Below is a small trained network, with its code and all its weights. Each question gives an input and a class and asks what happens when units are switched off, that is, made to give their printed mean instead of their output.

import numpy as np


def w(rows, s, z=0):
    codes = np.array(rows[::2]) - 128.0
    scale = np.full(codes.shape[1], s)
    scale[-1] = z or s
    return codes * scale


def norm(h):
    return h / np.sqrt((h * h).mean(-1, keepdims=True) + 1e-5)


def f(y):
    return y / 2 * (1 + np.tanh(0.7978845608 * (y + 0.044715 * y**3)))


def log_softmax(a):
    a = a - a.max(-1, keepdims=True)
    return a - np.log(np.exp(a).sum(-1, keepdims=True))


def net(x, mask):
    res = np.array(x, float).reshape(1, 7) / 4 @ E
    u = 0
    for l in range(4):
        y = f(norm(res) @ A[l][:, :-1].T + A[l][:, -1])
        res = res + np.where(mask[u : u + 6], y, B[l][:, -1]) @ B[l][:, :-1]
        u += 6
    return log_softmax(norm(res)[-1] @ U[:, :-1].T + U[:, -1])


A, B = {}, {}
E = w([
[109,170,182,147,164,47,139,99,133,160],'x0',
[98,104,134,36,34,196,185,72,86,136],'x1',
[140,254,77,142,111,124,220,90,17,123],'x2',
[231,215,109,124,69,213,133,156,152,161],'x3',
[131,161,140,73,174,140,151,88,172,150],'x4',
[128,85,214,136,120,69,41,74,153,88],'x5',
[109,110,99,175,101,128,123,206,104,182],'x6',
],0.0044)
A[0] = w([
[149,89,52,60,161,216,93,104,154,105,43],'L0N1',
[144,69,105,195,33,163,65,208,86,105,73],'L0N2',
[134,68,172,38,55,221,77,84,171,129,45],'L0N3',
[80,63,108,110,45,142,152,111,46,114,59],'L0N4',
[70,141,99,98,68,147,255,102,18,125,2],'L0N5',
[146,78,157,58,83,209,81,108,188,124,58],'L0N6',
],0.009,0.0033)
B[0] = w([
[195,93,139,102,66,138,156,147,118,98,166],'L0N1',
[137,150,163,182,165,183,172,182,156,173,219],'L0N2',
[146,86,127,1,97,94,157,89,152,91,209],'L0N3',
[238,143,173,176,106,151,188,176,155,107,192],'L0N4',
[70,95,74,72,135,120,119,98,72,97,254],'L0N5',
[140,71,130,49,103,124,195,112,143,75,195],'L0N6',
],0.0079,0.0077)
A[1] = w([
[198,148,110,99,92,139,48,171,171,182,60],'L1N1',
[93,172,64,120,132,123,238,102,23,112,137],'L1N2',
[95,197,186,63,24,123,188,94,124,213,110],'L1N3',
[164,190,61,135,207,206,134,142,171,129,209],'L1N4',
[147,205,220,121,79,77,119,29,94,130,47],'L1N5',
[87,153,7,87,124,180,127,101,19,146,5],'L1N6',
],0.011,0.0019)
B[1] = w([
[166,196,83,104,158,144,221,177,110,157,152],'L1N1',
[224,91,123,43,151,196,198,154,220,90,254],'L1N2',
[191,52,81,133,181,225,243,218,126,62,175],'L1N3',
[184,134,159,254,152,213,161,208,105,133,190],'L1N4',
[226,208,158,185,58,110,118,29,50,90,162],'L1N5',
[142,56,158,4,32,85,184,90,150,62,225],'L1N6',
],0.006,0.012)
A[2] = w([
[118,213,67,63,101,177,52,91,136,136,26],'L2N1',
[119,166,124,130,48,202,165,164,65,164,25],'L2N2',
[100,206,11,27,53,181,168,117,133,206,10],'L2N3',
[68,166,13,65,54,254,78,91,88,189,40],'L2N4',
[112,187,14,9,49,156,140,163,119,121,101],'L2N5',
[41,149,38,20,83,126,85,85,118,148,69],'L2N6',
],0.0091,0.0013)
B[2] = w([
[200,195,246,96,40,87,18,88,230,164,114],'L2N1',
[80,136,143,153,196,120,109,156,195,166,177],'L2N2',
[209,97,254,126,103,13,103,86,185,103,185],'L2N3',
[81,84,97,101,92,146,129,153,97,155,121],'L2N4',
[149,120,133,95,102,116,120,77,120,73,254],'L2N5',
[153,114,137,193,144,127,95,182,124,74,151],'L2N6',
],0.0071,0.0075)
A[3] = w([
[151,165,38,152,64,206,11,108,100,92,1],'L3N1',
[99,92,69,126,152,96,51,123,142,114,18],'L3N2',
[90,149,87,103,36,177,136,139,88,185,9],'L3N3',
[111,161,66,78,85,207,14,85,116,71,60],'L3N4',
[88,188,1,62,76,171,5,111,132,129,96],'L3N5',
[127,192,133,114,16,125,45,168,155,219,99],'L3N6',
],0.0098,0.00099)
B[3] = w([
[130,100,160,146,174,97,106,102,126,99,78],'L3N1',
[85,111,110,123,157,127,133,145,121,128,132],'L3N2',
[166,145,122,151,182,96,134,105,91,116,11],'L3N3',
[99,113,244,155,131,101,146,118,106,185,141],'L3N4',
[166,102,179,126,102,71,132,119,160,156,51],'L3N5',
[152,148,172,156,176,136,163,172,152,154,91],'L3N6',
],0.011,0.0011)
U = w([
[145,209,149,163,111,76,69,37,78,116,82],'0',
[1,67,125,123,178,61,46,135,146,148,135],'1',
[178,75,132,16,81,153,191,117,150,65,186],'2',
[158,180,127,198,146,195,140,212,134,182,178],'3',
[44,160,116,83,31,142,88,120,109,246,4],'4',
],0.0089,0.0034)

Each question gives the input, the list of numbers given to net, and the class t.
The units are the neurons (one row each of A and B). Each row of codes is followed by its name. A weight is (code - 128) times the scale printed after its matrix; where a second scale follows, it is the last column's (A, B and U).
mask holds one flag per neuron, layer by layer. A switched-off neuron (its flag False) gives its mean, the last column of its row in B, instead of its output. The means were averaged over made-up inputs and are rounded, as every weight is.
A unit's drop is (log p(t) with every unit on - log p(t) with that unit switched off) / (log p(t) with every unit on - log p(t) with every unit switched off).
The circuit of an input: a set's keep is (log p(t) with only the set's units on - log p(t) with every unit switched off) / (log p(t) with every unit on - log p(t) with every unit switched off). Starting from the 12 units with the biggest drops (on a tie, the unit counted first), units are removed one at a time, each time the one whose removal leaves the highest keep (on an exact tie, the one counted first), for as long as the keep stays at least 0.8.
circuit, biggest first: the units of the circuit, biggest drop first
k most important neurons: the k neurons with the biggest drops, biggest first
k most important neurons of layer l: the k neurons of layer l with the biggest drops, biggest first
drop when u is switched off: that unit's drop, to one decimal
input [8,-4,-8,1,6,-6,-6], class 3: circuit, biggest first : [L0N3 L1N6 L1N4]
input [3,1,3,1,6,6,-1], class 0: most important neuron : [L1N5]
input [1,1,-4,-6,5,3,-4], class 1: circuit, biggest first : [L1N2 L0N4 L1N6 L1N3]
input [-2,0,2,5,-7,-7,5], class 3: circuit, biggest first : [L0N2 L1N4]
input [8,-8,5,8,6,5,-2], class 0: circuit, biggest first : [L1N5 L1N2]
input [-2,-1,-8,5,-7,-1,5], class 3: circuit, biggest first : [L0N2 L1N6]
input [-1,-6,6,-8,6,2,4], class 1: 2 most important neurons : [L0N5 L1N6]
input [0,-4,3,3,-6,3,-8], class 0: 2 most important neurons of layer 0 : [L0N2 L0N5]
input [6,-5,6,-3,3,1,-3], class 0: 2 most important neurons : [L0N5 L1N5]
input [7,5,-6,-8,-6,3,5], class 1: 2 most important neurons : [L1N2 L1N6]
input [8,-3,2,-3,-4,3,7], class 1: 2 most important neurons of layer 1 : [L1N4 L1N2]
input [-4,-6,-1,-7,4,-6,-6], class 3: 2 most important neurons : [L0N5 L0N3]
input [7,-2,-5,2,-4,1,-8], class 0: drop when L1N5 is switched off : 0.2
input [7,-8,6,6,6,0,-6], class 3: drop when L1N4 is switched off : 0.3
input [5,-5,4,-1,0,8,4], class 0: drop when L1N5 is switched off : 0.1
input [-4,-5,1,4,-3,2,3], class 3: drop when L0N4 is switched off : 0.0
input [6,0,-8,-5,3,-5,-6], class 1: most important neuron of layer 1 : [L1N2]
